[  7.7  -7.7   6.0  -4.8 -23.5  18.9 -14.3   8.0  -9.4  -1.2   3.3  11.9
   0.2  -1.0   2.1  -3.0  23.5  12.9  -2.9   9.9   0.7 -21.1  14.3]	G V
[-14.5  -8.7   7.9   6.2 -10.2  -3.0   2.3   6.2  -0.8  -7.1   2.2  -3.5
  -2.1  -2.0 -10.3   2.3   4.5   4.0 -14.9   0.0  -5.0  51.9 -45.6]	E R
[-18.7  -1.1   5.1   0.6  -5.7  -6.7  -5.2  16.9  -5.1   0.2  -0.4 -14.2
   0.0 -20.6  10.8 -10.4 -14.4  12.3  -1.5  14.4  -6.3  17.1  27.7]	H T
[-37.5  -0.2  11.5   6.6   5.0   1.7  -4.8  14.4  -3.3  -3.6  14.2  -5.7
   2.8   3.8  -1.4  -9.0 -33.0  17.1  -4.5  -0.6  -2.0  -6.9 -36.7]	H T
[  1.3  -2.5   3.1  -6.4  -3.1  10.0   4.9  23.8   1.3   4.5   3.2  -4.1
   3.2 -10.6  17.3 -13.3  31.1  17.7  -0.9   2.2  -1.1 -21.3  23.4]	G V
[-26.0   3.2   6.6   3.9   0.2   2.4  30.7   5.8  -3.7  -2.8  -6.1  -9.8
  -4.5  -2.0  -5.8   1.8   4.3   3.4 -20.7  -2.2   6.1  23.4  -6.0]	E J
[ 18.1   7.5  12.8  -6.5  -8.9  14.2  -9.5  18.6   5.9   4.8   2.1  11.7
   5.9  -0.6   2.5  -5.6  17.2  11.3  -4.3  -5.6   2.1 -49.3  30.2]	G V
[  0.7   3.7   3.1  -1.7   9.5   0.3  20.4  -4.7  -2.2   8.4  -1.4  17.8
  -2.6   4.0  -8.2   1.9  -8.6  -1.9 -15.5 -10.1   8.9 -24.7 -17.4]	E J
[-31.8   6.1  -2.5   3.9   3.8   6.3  -5.2   9.2  -3.2  -0.8  -5.7 -16.0
   4.6  -1.6   6.6  -8.7  -2.5   9.0  -3.2   5.6   6.9  46.8   0.6]	H T
[-16.2   3.9   3.6   0.3 -17.9   1.2  24.4   1.8  -2.9  -4.6  -4.9  -5.4
   2.0   3.5  -1.5   2.6   9.6   8.0  -6.5 -11.1  -3.7  25.9 -41.6]	E J
[-11.5  -4.1   6.2  -0.2 -22.1   0.8   0.9   9.0  -1.2  -5.0  -1.3   6.7
   2.9 -21.6  13.5  -5.9  62.0  13.0  -9.9   5.7  -0.6  34.3  45.6]	G N
[-10.1  -0.9   5.1  12.0  -8.8  -7.0  14.3   6.9   0.2 -13.1   5.5  -8.9
  -0.5  -0.7  -8.8   3.4  -3.2   4.2 -11.4  -3.7   2.2  13.3 -24.1]	E J
[-13.6 -10.8  -0.6  12.9 -24.9 -19.0  15.3   4.6 -25.0 -11.0   3.6  81.9
  -6.6 -14.4  -1.8  -4.8  23.3  15.1 -23.6  -8.5  -1.1  50.1   0.7]	Q K
[ 24.0   6.4   8.4  -9.9  15.6  -3.0  10.8   7.2   0.9  -8.1  -3.5  -6.8
  -2.2   2.3  -4.6   8.8 -19.7  -5.7  -4.0  -4.1   4.1 -43.5  -6.4]	E J
[  0.7  -5.5   8.6   1.9 -14.7  -1.8 -17.6   5.5   4.6   5.6  -2.7   7.7
  -3.0 -16.0  -2.0  -9.9  26.9   3.3 -13.5   8.4   0.1   6.6  35.7]	G V
[  1.3  -4.3   2.3  -3.0 -18.3  11.6   3.6  10.8  -1.6  -4.6  -1.7  14.5
  -4.2 -16.5  16.1  -3.1  64.6  11.8 -11.6  13.5   4.8  -3.8  29.1]	G V
[ -0.3  -0.1  -3.2  -2.8 -24.4   6.1  10.5  11.8  -6.9   2.9  -2.1  -3.5
  15.1  -6.9   8.0   2.9  59.1  16.5  -7.0  -6.1   2.9  25.4   3.4]	G V
[-16.8   2.1  -3.1  -0.6   7.8  -4.7  28.3  14.4  -7.7  -8.3  18.1  -5.0
  -0.9   6.0  -2.4  14.1   8.5  -5.5  -4.6   5.3  -2.2  33.1 -38.1]	E J
[-16.8   4.4   3.4   7.4  -6.0   1.3  -9.3   9.3   0.4   4.7  -1.8   3.2
   9.4 -18.4   6.7  -3.3  23.6   4.6 -32.5  14.9  -3.8  36.3   9.7]	H Z
[-22.1   3.3   2.7   6.0 -10.7   1.1   5.2  21.0 -11.4 -15.1   2.3  10.3
  -8.0  -1.2  -4.4   0.3  26.4  19.0 -29.4  -2.7   7.6  32.6  -9.5]	Q X
[-20.6   6.8  -3.9   0.4   1.9   5.8  10.4  -4.0  -6.1  -7.0  -3.6  -6.0
   2.9  -4.3   4.0  11.3  11.9   7.0   1.0  -3.3  -3.0  46.1 -28.1]	E R
[-23.7  -3.4  -0.2   3.1  -3.7   1.7   7.5   9.1   7.5   1.5  -5.9 -10.3
  -3.0  -8.3  -0.2  -1.7  10.3   5.7  -6.4  14.2  -4.8  17.3  18.9]	H Z
